Below is a small trained network, with its code and all its weights. Each question gives an input and a class and asks what happens when units are switched off, that is, made to give their printed mean instead of their output.

import numpy as np


def w(rows, s, z=0):
    codes = np.array(rows[::2]) - 128.0
    scale = np.full(codes.shape[1], s)
    scale[-1] = z or s
    return codes * scale


def f(y):
    return np.maximum(y, 0)


def log_softmax(a):
    a = a - a.max(-1, keepdims=True)
    return a - np.log(np.exp(a).sum(-1, keepdims=True))


def net(x, mask):
    res = np.array(x, float).reshape(1, 6) / 4 @ E
    y = f(res @ A[0][:, :-1].T + A[0][:, -1])
    res = res + np.where(mask, y, B[0][:, -1]) @ B[0][:, :-1]
    return log_softmax(res[-1] @ U[:, :-1].T + U[:, -1])


A, B = {}, {}
E = w([
[183,162,59,85,90,103,117,73,150,198,136,179],'x0',
[70,254,42,174,126,143,130,168,106,155,167,152],'x1',
[129,69,160,158,166,154,130,8,145,213,172,151],'x2',
[141,125,103,174,97,95,147,127,58,232,57,146],'x3',
[124,86,148,146,98,229,121,154,68,47,125,99],'x4',
[204,188,66,193,185,89,122,39,134,100,59,91],'x5',
],0.009)
A[0] = w([
[123,106,144,111,121,116,129,137,135,164,132,138,130],'neuron 0',
[141,135,97,125,128,128,134,89,125,125,118,126,68],'neuron 1',
[135,133,115,114,127,80,138,98,121,178,102,127,40],'neuron 2',
[89,93,182,142,139,121,134,119,131,204,163,136,129],'neuron 3',
[135,143,95,140,107,171,133,126,110,146,115,128,190],'neuron 4',
[147,144,84,161,106,165,130,100,109,148,113,127,79],'neuron 5',
[155,102,128,117,131,81,125,57,128,178,107,134,193],'neuron 6',
[114,105,128,48,75,161,128,215,124,166,172,151,162],'neuron 7',
[155,121,139,131,135,116,129,105,138,155,112,139,167],'neuron 8',
[90,131,119,196,118,201,132,153,104,199,124,133,159],'neuron 9',
[100,166,108,126,130,124,129,179,132,146,155,141,124],'neuron 10',
[111,110,141,141,138,111,126,126,115,136,112,112,54],'neuron 11',
[151,118,135,129,124,132,132,81,127,118,117,126,147],'neuron 12',
[106,130,128,109,152,168,104,127,122,108,116,112,73],'neuron 13',
[106,105,164,140,129,107,136,185,120,118,105,114,228],'neuron 14',
[114,157,110,114,115,115,132,148,126,127,152,125,158],'neuron 15',
[132,135,112,164,120,155,132,120,119,166,102,138,223],'neuron 16',
[119,104,151,166,140,112,116,149,127,100,109,111,3],'neuron 17',
[110,147,125,153,121,129,134,167,120,147,117,124,167],'neuron 18',
[108,129,125,110,130,152,139,124,118,102,143,120,188],'neuron 19',
[93,96,168,141,139,130,129,120,128,195,164,132,131],'neuron 20',
[144,132,104,138,106,155,127,118,125,131,118,139,90],'neuron 21',
[141,150,85,108,108,45,126,138,125,248,100,145,231],'neuron 22',
[110,157,108,117,117,119,125,150,122,142,142,134,129],'neuron 23',
],0.017,0.0035)
B[0] = w([
[95,144,125,110,144,108,148,100,138,127,140,117,157],'neuron 0',
[112,83,139,148,120,144,102,154,125,131,155,147,159],'neuron 1',
[173,131,123,190,132,122,116,146,150,123,144,136,181],'neuron 2',
[54,131,107,63,128,159,112,118,102,95,142,107,184],'neuron 3',
[113,122,147,111,137,131,101,144,138,164,131,130,163],'neuron 4',
[112,116,135,68,126,147,124,154,127,132,113,126,169],'neuron 5',
[92,123,126,194,116,126,166,67,98,185,138,100,213],'neuron 6',
[95,137,132,2,153,165,130,132,121,83,112,125,223],'neuron 7',
[104,134,126,143,127,114,130,108,125,154,138,96,169],'neuron 8',
[91,131,101,227,131,110,84,156,142,197,159,111,178],'neuron 9',
[174,122,129,173,118,131,107,161,143,163,132,144,176],'neuron 10',
[135,139,122,124,129,133,137,127,152,184,131,143,138],'neuron 11',
[87,165,107,147,126,115,120,158,124,171,134,132,165],'neuron 12',
[134,123,110,163,116,118,123,134,124,82,133,137,149],'neuron 13',
[200,146,137,71,131,130,131,150,145,117,105,170,176],'neuron 14',
[140,108,136,158,132,128,115,179,113,144,118,144,162],'neuron 15',
[91,124,120,141,127,137,99,142,130,153,140,118,168],'neuron 16',
[154,125,148,53,104,135,171,105,119,137,127,150,151],'neuron 17',
[134,107,116,159,135,129,100,147,149,111,163,133,159],'neuron 18',
[139,128,111,147,132,95,103,160,130,123,125,133,156],'neuron 19',
[53,121,123,108,145,145,103,121,120,56,103,97,177],'neuron 20',
[118,151,149,120,175,123,137,116,166,155,146,134,146],'neuron 21',
[229,131,143,207,107,74,179,81,131,33,116,146,252],'neuron 22',
[163,109,137,154,100,132,129,141,116,128,115,126,163],'neuron 23',
],0.019,0.024)
U = w([
[254,87,115,233,57,62,109,175,163,159,153,145,203],'0',
[64,83,99,161,118,124,129,82,82,168,158,19,199],'1',
[130,98,169,89,107,144,167,106,101,209,101,88,5],'2',
[92,92,117,50,167,223,50,216,132,136,122,107,213],'3',
[184,107,162,74,102,128,178,109,98,35,92,116,30],'4',
],0.009,0.0013)

Each question gives the input, the list of numbers given to net, and the class t.
The units are the neurons (one row each of A and B). Each row of codes is followed by its name. A weight is (code - 128) times the scale printed after its matrix; where a second scale follows, it is the last column's (A, B and U).
mask holds one flag per neuron, in row order. A switched-off neuron (its flag False) gives its mean, the last column of its row in B, instead of its output. The means were averaged over made-up inputs and are rounded, as every weight is.
A unit's drop is (log p(t) with every unit on - log p(t) with that unit switched off) / (log p(t) with every unit on - log p(t) with every unit switched off).
unit that matters most: the unit with the biggest drop
top k neurons: the k neurons with the biggest drops, biggest first
drop of u: that unit's drop, to one decimal
input [8,-7,1,-7,-7,-6], class 4: top 3 neurons	[neuron 7; neuron 9; neuron 16]
input [8,3,-8,2,-2,-6], class 4: unit that matters most	neuron 7
input [-4,-6,-2,-5,-2,-4], class 3: top 3 neurons	[neuron 22; neuron 6; neuron 7]
input [8,-3,2,0,1,-4], class 4: top 4 neurons	[neuron 9; neuron 7; neuron 22; neuron 16]
input [1,-5,-2,2,6,5], class 2: top 2 neurons	[neuron 22; neuron 7]
input [-2,4,4,3,6,-2], class 3: top 2 neurons	[neuron 6; neuron 22]
input [7,5,-3,-7,-7,-8], class 4: top 2 neurons	[neuron 7; neuron 22]
input [5,-5,3,2,-8,-4], class 1: top 4 neurons	[neuron 6; neuron 3; neuron 8; neuron 14]
input [6,-4,2,-2,-1,-5], class 4: top 2 neurons	[neuron 9; neuron 7]
input [1,-8,-6,-4,-5,4], class 2: top 3 neurons	[neuron 22; neuron 9; neuron 10]
input [-4,1,3,8,5,-2], class 3: top 2 neurons	[neuron 6; neuron 22]
input [-8,2,-8,5,0,-5], class 3: top 2 neurons	[neuron 7; neuron 22]
input [-3,0,0,8,-4,-6], class 4: drop of neuron 14	0.1
input [-7,0,3,8,5,5], class 1: drop of neuron 7	3.0
input [-3,-2,2,6,4,6], class 1: drop of neuron 22	1.3
input [-1,-3,-1,-8,-8,-8], class 3: drop of neuron 6	0.0
